Below are the code and all the weights of a small trained network. Each question names an input and a class and asks about switching units off, where a switched-off unit gives its printed mean instead of its output.

import numpy as np


def w(rows, s, z=0):
    codes = np.array(rows[::2]) - 128.0
    scale = np.full(codes.shape[1], s)
    scale[-1] = z or s
    return codes * scale


def norm(h):
    return h / np.sqrt((h * h).mean(-1, keepdims=True) + 1e-5)


def f(y):
    return y / 2 * (1 + np.tanh(0.7978845608 * (y + 0.044715 * y**3)))


def log_softmax(a):
    a = a - a.max(-1, keepdims=True)
    return a - np.log(np.exp(a).sum(-1, keepdims=True))


def net(x, mask):
    res = np.array(x, float).reshape(1, 4) / 4 @ E
    u = 0
    for l in range(2):
        y = f(norm(res) @ A[l][:, :-1].T + A[l][:, -1])
        res = res + np.where(mask[u : u + 5], y, B[l][:, -1]) @ B[l][:, :-1]
        u += 5
    return log_softmax(norm(res)[-1] @ U[:, :-1].T + U[:, -1])


A, B = {}, {}
E = w([
[112,94,190,52,32,123,35,140,202,167,109,129],'x0',
[133,183,198,120,112,192,179,126,192,51,81,111],'x1',
[151,115,158,160,150,43,97,255,208,136,179,175],'x2',
[98,180,181,165,154,48,146,159,171,173,120,61],'x3',
],0.0097)
A[0] = w([
[105,241,118,142,118,180,176,118,165,166,53,71,248],'L0N1',
[140,117,161,2,91,105,51,69,181,207,130,100,249],'L0N2',
[195,143,109,89,88,96,115,105,66,131,70,91,159],'L0N3',
[96,106,87,144,113,33,114,186,72,118,69,87,85],'L0N4',
[219,144,160,231,126,130,187,157,128,108,188,168,168],'L0N5',
],0.0061,0.0015)
B[0] = w([
[116,91,135,110,114,107,112,87,121,80,100,150,230],'L0N1',
[93,105,201,116,69,127,70,162,139,123,181,115,255],'L0N2',
[137,73,134,190,101,174,100,96,253,128,108,159,163],'L0N3',
[154,157,66,119,123,190,56,133,180,130,171,148,158],'L0N4',
[173,123,117,121,142,164,161,140,149,141,31,98,197],'L0N5',
],0.013,0.006)
A[1] = w([
[165,94,65,125,217,211,100,55,81,86,176,128,249],'L1N1',
[124,165,80,209,99,158,208,46,66,148,134,192,26],'L1N2',
[71,254,160,171,166,147,168,136,82,76,168,103,249],'L1N3',
[162,25,86,81,156,74,90,102,12,98,202,107,182],'L1N4',
[109,148,179,136,161,58,109,132,81,154,17,101,92],'L1N5',
],0.0072,0.0015)
B[1] = w([
[123,145,84,157,209,124,76,136,176,220,107,180,254],'L1N1',
[147,183,66,114,126,113,244,155,82,132,143,42,213],'L1N2',
[251,111,159,155,134,172,190,191,192,150,79,31,163],'L1N3',
[91,254,185,99,191,58,130,156,169,240,190,149,185],'L1N4',
[126,120,139,109,133,118,146,91,131,63,164,76,152],'L1N5',
],0.008,0.0067)
U = w([
[157,188,59,202,156,168,182,200,98,255,92,124,249],'0',
[105,66,139,57,81,229,104,61,140,84,94,75,11],'1',
[95,141,163,181,38,142,94,229,190,124,198,103,131],'2',
[225,189,114,142,108,161,164,145,184,56,62,42,52],'3',
],0.006,0.0015)

Each question gives the input, the list of numbers given to net, and the class t.
The units are the neurons (one row each of A and B). Each row of codes is followed by its name. A weight is (code - 128) times the scale printed after its matrix; where a second scale follows, it is the last column's (A, B and U).
mask holds one flag per neuron, layer by layer. A switched-off neuron (its flag False) gives its mean, the last column of its row in B, instead of its output. The means were averaged over made-up inputs and are rounded, as every weight is.
A unit's drop is (log p(t) with every unit on - log p(t) with that unit switched off) / (log p(t) with every unit on - log p(t) with every unit switched off).
The circuit of an input: a set's keep is (log p(t) with only the set's units on - log p(t) with every unit switched off) / (log p(t) with every unit on - log p(t) with every unit switched off). Starting from all 10 units, units are removed one at a time, each time the one whose removal leaves the highest keep (on an exact tie, the one counted first), for as long as the keep stays at least 0.8.
circuit, biggest first: the units of the circuit, biggest drop first
most important unit: the unit with the biggest drop
k most important neurons: the k neurons with the biggest drops, biggest first
k most important neurons of layer l: the k neurons of layer l with the biggest drops, biggest first
drop when u is switched off: that unit's drop, to one decimal
input [0,1,1,2], class 3: most important unit	L0N2
input [4,-5,-1,-8], class 2: circuit, biggest first	L1N4, L0N2
input [-2,1,8,0], class 3: 3 most important neurons	L0N5, L1N1, L0N2
input [-1,3,4,0], class 3: 2 most important neurons of layer 1	L1N1, L1N5
input [3,-7,-8,0], class 2: circuit, biggest first	L0N2, L1N4
input [-2,5,6,-2], class 3: 2 most important neurons	L1N1, L0N5
input [-6,0,3,4], class 3: 3 most important neurons of layer 1	L1N1, L1N5, L1N4
input [5,-5,-7,0], class 2: 3 most important neurons of layer 0	L0N2, L0N5, L0N1
input [4,-7,-3,-4], class 2: circuit, biggest first	L0N2, L1N4
input [-7,5,-4,-8], class 0: drop when L1N1 is switched off	0.4
input [5,-1,-3,-3], class 2: drop when L0N4 is switched off	0.0
input [7,-3,-1,-6], class 2: drop when L0N2 is switched off	0.3
input [1,5,-5,5], class 1: drop when L1N2 is switched off	0.1
input [-3,2,2,-7], class 0: circuit, biggest first	L1N1
